In the rows, zero is written as 128.
Each row of numbers belongs to one of the objects below and depends on some of the facts about them. Some rows are named. Which object is each other row?

How the objects are related:
plesaflum {α=347}
maskomal {λ=fiton, α=347}
gotre {Δ=fludro,didrur,tutra, λ=natam, α=186}
fligi {Δ=plilos, α=186}
meron {λ=gesol, α=208}
flabim {α=186}
skatri {λ=tutra, α=186}
zoskobrem {α=208}
grutos {Δ=skoto,fatrukli,vebel, λ=vivir, α=186}
bradres {Δ=rufle, α=347}
keda {λ=tiklu, α=208}
plestel {α=316}
pade {λ=fenil, α=208}
grase {λ=sanom, α=316}
klego {Δ=rufle,stidun,briflo,skatri,birar, λ=goro, α=347}
kegre {λ=skoto, α=347}
pimek {λ=zoflopok, α=186}
seger {λ=trugre, α=347}
stotem {λ=miple, α=186}
tata {Δ=notul, λ=steplu, α=316}
pebavar {α=347}
dristun {λ=plufli, α=347}
plikaso {λ=teso, α=186}
flusti {Δ=plumaru, λ=notul, α=208}
rola {Δ=plestel,tutrim, λ=fligro, α=186}
kitik {Δ=ditri,zoflopok, α=208}
zustak {λ=bafan, α=347}
bekebri {λ=meron, α=347}
tiklu {λ=siduk, α=208}
niro {α=347}
stoklidas {λ=plope, α=186}
komis {λ=grulu, α=316}
dafin {λ=larur, α=347}
tiflun {λ=piflan, α=316}
fiton {Δ=tutra, λ=lofam, α=347}
sanom {Δ=skolem, λ=stoklidas, α=347}
rumim {λ=vuru, α=186}
tofar {α=316}
tugris {Δ=plestel,zustak, λ=pimek, α=186}
dratar {λ=kifer, α=186}
miple {α=347}
vudok {λ=stokla, α=316}
siduk {λ=sufodre, α=208}
gradror {α=316}
loskir {Δ=miple, α=316}
greste {α=347}
lureki {α=316}
pulen {λ=trofel, α=316}
klebresin {Δ=skiras,pledriklok, α=186}
klades {λ=pade, α=347}
stote {α=347}
logram {λ=rasken, α=208}
fatrukli {α=186}
piflan {Δ=goro,figrek, λ=floridil, α=186}
fluklek {λ=fludro, α=186}
brugruzun {Δ=kuve,trugre, α=347}
rovo {Δ=fiferur,gesol,brugro,zosom, λ=plesaflum, α=316}
fisko {Δ=flumu,pade,klutrer, λ=bives, α=316}
pobu {Δ=zosom, λ=baplumek, α=186}
fenil {λ=fiferur, α=316}
fligro {Δ=trodur, λ=lela, α=208}
groklik {λ=lomegi, α=347}
gabrudem {Δ=meron,doske,logram, λ=pledriklok, α=316}
kleskel {Δ=pade, λ=briflo, α=347}
zagrak {λ=bradres, α=347}
brozim {λ=zoder, α=316}
larur {Δ=tiklu,ditri,dugon, λ=flabik, α=316}
skolem {λ=lastastu, α=186}
ledes {λ=kleskel, α=186}
tuplal {λ=stusto, α=186}
steplu {Δ=ditri, λ=brugruzun, α=208}
stidra {λ=greste, α=316}
mizis {Δ=klosaplun,flabim, λ=kleflen, α=208}
plobe {α=316}
vumo {Δ=pazim,nuple, λ=skedur, α=316}
zoder {Δ=baplumek,figrek,groklik, λ=pufluk, α=347}
drite {α=347}
ditri {λ=tutrim, α=316}
pufluk {λ=stotem, α=316}
bukler {Δ=fiferur, λ=mizis, α=347}
trofel {λ=brugro, α=316}
rasken {Δ=komis,fiferur,zosom, α=347}
grudrok {λ=gegor, α=208}
teso {α=316}
tutra {α=186}
stokla {Δ=pledriklok,nuplegun, λ=gradror, α=186}
treska {λ=rufle, α=347}
skiras {λ=tapal, α=316}
kleflen {Δ=stotem,lureki, λ=drite, α=347}
tinol {Δ=plumaru,groklik, λ=truklun, α=186}
kubres {λ=plagur, α=208}
klabrubrin {Δ=tuflo,skemin,teso, λ=grutos, α=186}
viba {λ=plumaru, α=347}
lofam {Δ=viba, λ=stote, α=208}
plumaru {α=208}
klalus {Δ=fiferur, λ=flepem, α=347}
pledriklok {λ=kubres, α=347}
tragil {Δ=stidra,lureki,suskize, λ=loskir, α=208}
buskel {λ=ditri, α=347}
mezor {λ=restil, α=186}
trugre {α=208}
bives {α=186}
noskolem {λ=klosaplun, α=186}
pekir {λ=suskize, α=316}
floridil {α=347}
skoto {λ=maskomal, α=186}
skemin {λ=klalus, α=347}
suskize {λ=fitrem, α=316}
meskigra {Δ=trodur,zosom, α=186}
drodrun {Δ=klagron,tronal, λ=tronal, α=186}
kiza {Δ=bekebri,tutra, λ=gotre, α=208}
nugror {Δ=kuplok,logram, λ=dugon, α=208}
nebromer {λ=pada, α=186}
flenan {Δ=vudok,tuflo, α=208}
zoflopok {λ=tofar, α=316}
grulu {Δ=zagrak,tiflun, α=347}
goro {λ=truskestal, α=347}
femi {λ=grase, α=208}
vuru {Δ=bives,skemin, λ=gutru, α=347}
feske {α=347}
sufodre {λ=bidror, α=347}
sile {λ=komis, α=186}
zagre {λ=druklus, α=208}
fisuk {λ=stidra, α=347}
flabik {Δ=komis, α=347}
nuple {λ=trodur, α=316}
tuflo {α=347}
figrek {α=208}
fiferur {α=186}
drurar {λ=zoskobrem, α=186}
drikle {Δ=komis, λ=kegre, α=316}
rufle {α=316}
pada {λ=bukler, α=347}
kuve {λ=pebavar, α=186}
zagum {Δ=lastastu,bives,sufodre, α=316}
sezam {λ=vumo, α=347}
kuplok {λ=groklik, α=186}
zofun {λ=drurar, α=186}
pazim {λ=klabrubrin, α=186}
kifer {α=208}
natam {Δ=flumu,niro, λ=skiras, α=347}
briflo {λ=keda, α=186}
vebel {α=316}
klosaplun {α=347}
zosom {λ=fatrukli, α=347}
daba {λ=niro, α=208}
druklus {λ=tiflun, α=316}
kogran {λ=dozagos, α=316}
stusto {Δ=greste,seger, λ=buskel, α=208}
brugro {λ=zagum, α=316}
plufli {λ=lureki, α=186}
bradis {Δ=floridil, α=347}
tutrim {α=316}
grotrosken {λ=flenan, α=316}
lomegi {λ=telar, α=316}
fitrem {Δ=skedur,bidror, λ=vebel, α=347}
bafan {Δ=brugro,pekir, α=347}
tapal {Δ=pufluk,tuflo, λ=netrolo, α=347}
dozagos {λ=bradis, α=316}
vivir {α=208}
gesol {λ=dristun, α=208}
plilos {λ=tuflo, α=347}
truklun {α=316}
fliplugra {λ=figrek, α=186}
netrolo {λ=bekebri, α=347}
plilak {λ=logram, α=347}
bidror {λ=meskigra, α=186}
doske {λ=fligi, α=208}
fludro {λ=zagrak, α=186}
birar {λ=flogazar, α=316}
flogazar {Δ=bekebri, λ=daba, α=347}
plagur {λ=kemes, α=208}
kemes {λ=plilos, α=347}
truskestal {α=347}
mota {λ=savik, α=347}
lastastu {α=316}
savik {λ=brozim, α=347}
nuplegun {λ=treska, α=208}
restil {λ=fisuk, α=316}
telar {Δ=figrek, α=186}
plope {Δ=pada,plesaflum, α=208}
gegor {Δ=druklus,dratar,dugon, λ=nepom, α=316}
baplumek {λ=stidun, α=186}
nepom {α=347}
notul {λ=skatri, α=316}
dugon {α=347}
flebru {λ=viba, α=186}
trodur {λ=noskolem, α=347}
nezok {λ=klebresin, α=347}
flepem {Δ=keda, λ=plobe, α=208}
stidun {λ=zofun, α=186}
gutru {Δ=tutrim, α=347}
flumu {λ=kitik, α=208}
klutrer {λ=ledes, α=316}
tronal {λ=birar, α=316}
skedur {λ=pobu, α=208}
didrur {λ=gabrudem, α=347}
koflir {Δ=tutra,restil, α=208}
lela {λ=nugror, α=186}
klagron {λ=flebru, α=316}

Named rows:
[133 111 110 133 133 125 134 144 141 121 155 157 139 120 136 162 104 134
  82 183  75 105 149 153 123 103 177 136]: natam
[110 116 127 113 132  63 161 110 117 124 203 144 137 138 130 148 119 144
 101 139  35  88 143 170 136 150 165 116]: meskigra
[ 97  96 160 110 121 117 121  82 133 123 165 145 146 107 132 174 123 126
 156 132 111  83 139 128 157 125 189 167]: kogran
[169 103 121 113 137  96 160 130 127 112 144 138 120  95  90 164 104 129
 137 125 127  85 148 149 140 117 186 148]: grudrok
[115 104 154 146 131 125 159 184 136 129 162 123 140 120 109 152 126 123
 109 145  73  88 142 146 129 130 128 189]: treska
[108 121 101 111 134  71 163  71 113 120 190 133 144 126 125 163 112 146
 106 131  71  93 147 160 144 139 182 143]: briflo
[124 149 159 127 137 107 130  91 133 136 146 145 112 122 135 172 140 109
 103 130 108  78 150 166 147 146 197 130]: restil
[132 145 100 126 147  64 144  99 111 125 163 122 131 125 120 200 118 144
 107 138 138  88 153 161 145 141 204 141]: mezor
[141 129 139 134 130 114 145 116 115 132 145 144 159 118 118 165 137 146
  88 155  62  97 145 162 141 103 157 145]: kemes
[161 127 163 108 125 114 124  52 113 138 163 157 143 101 143 162 132 128
 143 129  69  93 148 140 133 144 178 100]: larur
[169 112 163 114 139  83 152 120 116 133 159 163 112 113  85 140 115 133
 121 130  53  89 143 182 129 114 176  85]: figrek
[148 125 165 116 124 100 144 108 135 130 170 171 135 112 151 135 147 108
 119 142  44  77 144 153 131 158 154 104]: lastastu
[122 118 119 120 136  59 158 102 121 121 183 134 140 122 123 165 121 143
 115 133  81  87 136 159 132 154 169 140]: stidun
[119 124 115 119 138  59 160 107 120 123 182 135 144 125 122 164 117 140
 114 140  79  86 140 159 129 151 173 140]: zofun
[115 121 158 101 129 112 141  57 127 130 170 176 138 110 135 139 146 119
 121 133  33  79 129 162 121 140 160 100]: teso
[110 112 135 124 123 143 130  21 108 119 140 147 140 105 138 177 112 147
 128 124  97  84 138 157 137 150 181 156]: vudok
[125 126 149 120 126 136 121  30 105 128 144 141 135 113 136 177 116 128
 128 121 110  88 155 151 164 146 191 154]: tata

Name these rows:
No name comes twice in this set of rows, the named rows included.
[135 148 152 142 141 104 142 176 129 146 154 134 112 129 109 155 142 114
  67 155  56  92 156 172 129 113 165 120]  greste
[160  83  94 115 128 106 137 105 130  96 146 167 125 103 122 171  70 148
 121 163 133  95 156 153 135 106 210 127]  kiza
[151  85 140 125 122 105 165 159 125 108 149 140 124  97  93 157  88 138
 138 123 128  79 150 152 142 128 167 184]  nuplegun

The same objects again, as new rows of numbers:
Named rows:
[119 125 142 137 114 151 142 105 122 131 127 101 152 130 118 130 117 133
 108 122 135 111 126 137 143 138 124 158 124 110 182 120 122]: brozim
[153 128 130 146 184 122 119 125 129 143 134 140 125 121 125 128 150 138
 139 111 137 134 129 140 115 149 112  94 123 153 122 133 145]: grutos
[134 162 137 132  80 120 158 129 128 134 113 142 157 144 155 127 127 126
 164 128  96 125 138 103 134 133 126  92 114 174 168 113 156]: kiza
[131 121 161 150 191 106 110 131 124 117 134 161 160 105 111 126 144 135
 141 132 150  93 126 127 100 149 113 136 123 168  89 129 133]: flebru
[149 162 138 101  85 136 133 161 137 123 117 148 143 125 152 117 109 128
 131 143 115 108 131 140 139  91 127  99 128 143 114 120 119]: bekebri
[157 136 107  95 134 107 100 161 127  99 130 123  91 113 174 127 119 122
 125 149 151 156 134 143 167 104 119  98 131 100  79 144 105]: greste
[117 123 117 111 128 138 134 151 130 116 133 150 143 132 120 128 129 117
 115 121 107 114 131 143 117 110 108 123 142  87 139 134 137]: zagrak
[114 120 136 111 133 119 126 148 134 109 113 152 140 127 133 127 115 120
 127 134 131 106 127 125 114  99 134 142 145 121  94 121 108]: maskomal
[125 121 138 135 116 140 129  99 130 126 129  91 143 129 121 123 116 133
 119 128 141 148 123 129 147 141 124 156 118 120 159 122 112]: tronal
[139 131 128 129 178 130 130  99 139 170 139 135 139 121 127 120 153 133
 159 128 103 123 125 128  81 178 142  71 118 174  97 120 150]: tinol
[134 138 130 161 171 135 131 121 127 148 130 146 120 128 114 127 144 133
 123 112 131 119 122 134 106 119 134 177 132 140 143 139 169]: bidror
[133 134 131 140 174 116 100 112 112 127 133 122  85 120 117 129 143 142
 113 112 170 131 118 142 136 127 134 153 129 135 131 146 152]: telar
[115 132 112 101 148 118 117 133 130 114 121 121 128 120 157 130 114 121
 128 126 128 128 132 139 135 116 129 109 146 105 116 126 127]: groklik
[116 124 143 133 116 148 135 112 118 127 130 101 149 132 131 129 118 132
 108 113 129 110 124 136 144 141 131 159 125 115 188 121 116]: pufluk
[117 125 125 106 183 102 114 132 132  92 110 128 150 118 155 126 111 119
 138 135 152 120 126 130 139 114 118 144 148 104 111 118 113]: treska
[127 107 144 157 151 148 148 112 135 132 121 110 185 130 140 126 117 126
 134 135 136 122 131 112 122 146 125 162 125 146 124 105 105]: drikle
[125 110 149 120 126 133 134 116 124 115 144 107 172 123  92 128 132 132
 122 123 123 123 127 146 154 169  87 113 117 106 170 120 109]: ditri

Which object is each row?
No name comes twice in this set of rows, the named rows included.
[117 121 139  99 134 106 114 161 124  92 124 158 168 103 134 129 117 122
 133 147 126  97 132 130 116 130 126 113 134 135  85 124  93]  viba
[117 126 124 104  96 132 119 157 121 108 133 152 118 126 105 133 130 126
  96 117 120 106 125 152 132  95 118 136 140  80 135 146 131]  bradres
[100 117 133  98 126 135 131 130 149 163 115 139 135 128 146 125 108 120
 146 152  97  93 127 108  72 134 187  84 142 152  43 102  97]  skemin
[118 129 134  86 140 114 121 133 131 104 132 143 161 122  98 124 127 119
 129 131 111 121 126 149 122 134 103  72 138  93 120 128 126]  buskel
[ 95 119 147 122  46 113 133 114 118 140 123 135  91 135 118 139 129 138
 148 133 110 102 131  93  93 143 189 108 118 164 101 123 117]  flepem
[124  93 141 140 115 155 129 136 114 135 135 122 148 118 153 142 121 135
 112 116 133 115 132 131 120 134 134 123 118 134 126 117  92]  suskize
[122 112 157 122  83 133 112 133 112 101 149 113 146 118  77 131 130 139
 100 120 143 113 124 152 160 151  91 128 113 100 174 141  95]  tutrim
[132 120 105 115 117 139 120 168 112 124 115 139  87 126 174 142 109 127
 105  98 157 130 138 149 148  66 134 122 145  97 129 142 126]  klosaplun
[139 121 111 177 202 139 132 122 115 156 123 138 104 133 161 135 144 137
 136  76 158 123 134 138 117 101 131 125 135 146 140 132 154]  noskolem
[116 121 147 112  99 120 107 163 119  96 123 160 113 121 117 129 119 124
 114 128 152 101 126 133 126  91 134 156 140 107 113 139  96]  stote
[107 138 137  95  95 128 113 140 115 108 128 140 110 121 120 130 116 129
 101 116 136  99 121 152 131  97 138 135 141  89 156 136 124]  miple
[137 130 116  93 117 113 116 148 148 124 130 132 123 127 119 118 123 118
 132 161 116 145 125 132 128 127 128  87 130 104  73 130 106]  sanom
[120  97 145 133  86 144 118 142 102 122 139 119 116 114 134 144 122 145
  99 117 153 111 132 140 144 121 128 145 115 126 138 130  85]  vebel

The same objects again, as new rows of numbers:
Named rows:
[153 143 188 149 104  91 139 116 122 134 127 108 132]: drodrun
[129 140 149 145 129 147 136 128 103 152 125 123 119]: skoto
[134 136 165 143  76 102 155 107 105 111  68 142  95]: grudrok
[112 138 127 154 102 139 134 125 138 118 124 127 135]: daba
[128 135 119 141 103 129 131 114 135 125 118 136 136]: fligro
[207 101  45 136 140 181 116 123 122 117  80 143 119]: figrek
[ 76 159  99 121 130 110 126 145 153 130 159  92 129]: suskize
[ 98 146  86 109 110  97 111 137 126  92 147 124 116]: druklus
[ 83 141  47  97 149 149  99 134 131 128 151 122 118]: tutrim
[107 154 140  95 103  74 139  98 166 140 131  91 134]: kogran
[ 54 107 138 117 152  89  86 117 105 124 120 159 140]: zagrak
[ 91 119 161 134 132 108 124 147 121  99 156 161 138]: trodur
[ 22 113 150 138 177  47  90 115 112 152  80 114 132]: zosom
[132  96 114 128 164 109 110 134 124 124 108 137 135]: groklik
[136 114 181 135 130  84 149 135 119 117  90 136 118]: didrur
[106 122 182 162 143  81 146 144 160 126 139 100 165]: seger
[121 104 107 133 164 161 104 155 135 119 170 164 159]: niro

Which object is each row?
No name comes twice in this set of rows, the named rows included.
[134 140  40 128 155 165 131 151 191 141 183  68 161]  plobe
[194 131 141 154 101 111 167 113 138 124  60 105 116]  femi
[127 130 117 126 118 165 102 129 109 135 183 155 143]  meskigra
[103 139 151 125 118 118 106 101 120 161 154 130 150]  stotem
[217 113  73 142 121 193 140 133 147 120 119 141 137]  plope
[ 97 135  40 108 180 161 112 150 146 157 129  87 123]  zagum
[ 57 136 156 128 102  71 111  62 131 147  77 123 139]  flumu
[ 86 125  96 124 151 158  78 113 108 162 148 128 149]  fatrukli
[210 103 160 122 124 154 164 144 138 102 123 156 126]  fisuk
[239 134 203 129  69 135 183 118 123 122 122 125 108]  mezor
[ 52 122 179 131 148  59 110 105 126 140 104 128 138]  mota

